Questions about the array below. Rows and columns are numbered from 0.
1) Read off the entry directly above -0.015.
2) Read off the entry in row 0 and column 0.
3) Read off the entry at row 1, column 0.
4) Read off the entry directly above the largest entry.
5) Read off the entry at row 0, column 2.
6) Read off the entry directly above the smallest entry.
7) Read off the entry directly above -1.597.
8) Read off the bottom entry of the column that holds the smallest entry.
array([[-0.422, -0.430, -0.036, -1.245],
       [-0.465,  0.769,  1.769, -0.340],
       [-1.805, -1.040,  3.056, -5.440],
       [-1.597,  1.048,  4.755, -2.870],
       [-0.896, -0.422,  2.051, -2.773],
       [-0.084,  0.753,  0.446,  0.741],
       [ 0.014, -1.264, -2.054, -0.945],
       [-0.246,  0.428,  1.328, -0.300],
       [-0.570,  0.090,  0.934, -1.127],
       [-0.881,  0.470,  2.466, -1.673],
       [-1.097,  1.036,  2.893, -1.392],
       [-0.628, -0.803,  0.248, -2.193],
       [-0.015,  0.100,  0.124,  0.068],
       [ 0.131, -1.176, -2.057, -0.639],
       [-1.166,  1.807,  4.235, -0.943],
       [-0.266, -1.519, -0.506, -2.327]])
1) -0.628
2) -0.422
3) -0.465
4) 3.056
5) -0.036
6) -0.340
7) -1.805
8) -2.327

a =
1.262,-0.040,0.881,-0.584,-2.210,1.126,0.123,0.645,1.742,-1.340,-4.460,-0.684,0.497,0.880,1.462
0.374,1.802,-2.293,-0.450,-0.196,-0.230,3.275,-0.654,0.359,1.157,-0.933,-1.701,2.535,-1.612,-0.531
1.321,0.392,-4.303,-0.961,0.553,0.847,3.665,-0.341,1.690,-0.724,-2.391,-0.362,1.001,-1.207,-1.839
0.835,-1.219,-1.534,-1.288,2.364,-2.682,2.637,0.750,0.843,-0.942,-2.408,-1.762,-1.872,-0.635,3.731
1.659,-1.200,-1.142,-1.248,2.215,-3.411,2.614,0.599,0.338,-1.413,-2.587,-1.915,-1.431,-0.490,3.177
-1.468,-1.597,-1.137,-1.754,-1.021,-0.206,3.603,-0.891,-0.126,-3.483,-2.069,1.091,-1.043,-1.941,-1.360
-1.999,0.021,-1.535,-0.932,3.102,-0.744,0.437,-1.061,1.915,0.368,-3.183,-0.534,-1.868,-0.925,2.577
-1.274,0.447,0.987,-0.418,2.428,1.042,1.916,0.485,1.605,-4.497,-0.315,-2.478,0.327,-0.820,-0.383
1.180,0.684,1.221,-2.571,0.612,1.516,0.712,2.804,-0.658,-0.599,-4.677,0.224,0.558,-1.256,0.244
0.138,-1.044,-1.520,-1.207,2.538,-2.312,2.249,0.655,1.050,-0.521,-2.609,-1.510,-1.831,-0.800,3.956
Rows and columns are numbered from 0.
The bottom entry of the column that holds the smallest entry is -2.609
The entry directly below 0.645 is -0.654
Give the top-left entry.
Answer: 1.262
Give the entry at row 0, column 2.
Answer: 0.881
Give the entry just right of 0.447.
Answer: 0.987
The entry in row 2 and column 0: 1.321
The largest entry is 3.956
Give the entry just right of the smallest entry.
Answer: 0.224
The entry just left of 2.535 -> -1.701
The entry just left of -0.521 is 1.050
The bottom-left entry: 0.138
The entry just left of -0.196 is -0.450
Give the entry in row 1 and column 0.
Answer: 0.374
Give the entry in row 1 and column 2.
Answer: -2.293
Give the top-right entry.
Answer: 1.462
The entry directly below -0.230 is 0.847
The entry directly above the largest entry: 0.244
Give the entry in row 2 and column 2.
Answer: -4.303
The entry directly below -1.872: -1.431
Give the entry directly above -1.999.
Answer: -1.468
The entry in row 0 and column 1 -> -0.040
Give the entry just right of -0.932.
Answer: 3.102
Give the entry just right of 0.123.
Answer: 0.645
Give the entry directly above 3.603.
Answer: 2.614
Give the entry directly below 0.437.
Answer: 1.916
The entry just right of -1.754 -> -1.021
Give the entry directly below 0.021.
Answer: 0.447
Give the entry at row 2, column 1.
Answer: 0.392
Give the entry just left of the largest entry.
Answer: -0.800
Give the entry just left of 3.603.
Answer: -0.206

Read these off the row that follows.
1) Which number is the entry just right of the smallest entry?
2) Which number is the entry just right of the centre entry?
3) Which number is the entry just right of 1.315?
4) Which number is the entry at the centre?
5) Which number is the entry just left of -1.247?
6) Which number is the entry just right of -0.133?
[1.100, -0.431, 4.597, 1.087, 2.342, -1.247, 1.564, -0.089, 0.601, 0.743, -0.056, 2.103, -0.133, 1.315, -0.933]
1) 1.564
2) 0.601
3) -0.933
4) -0.089
5) 2.342
6) 1.315
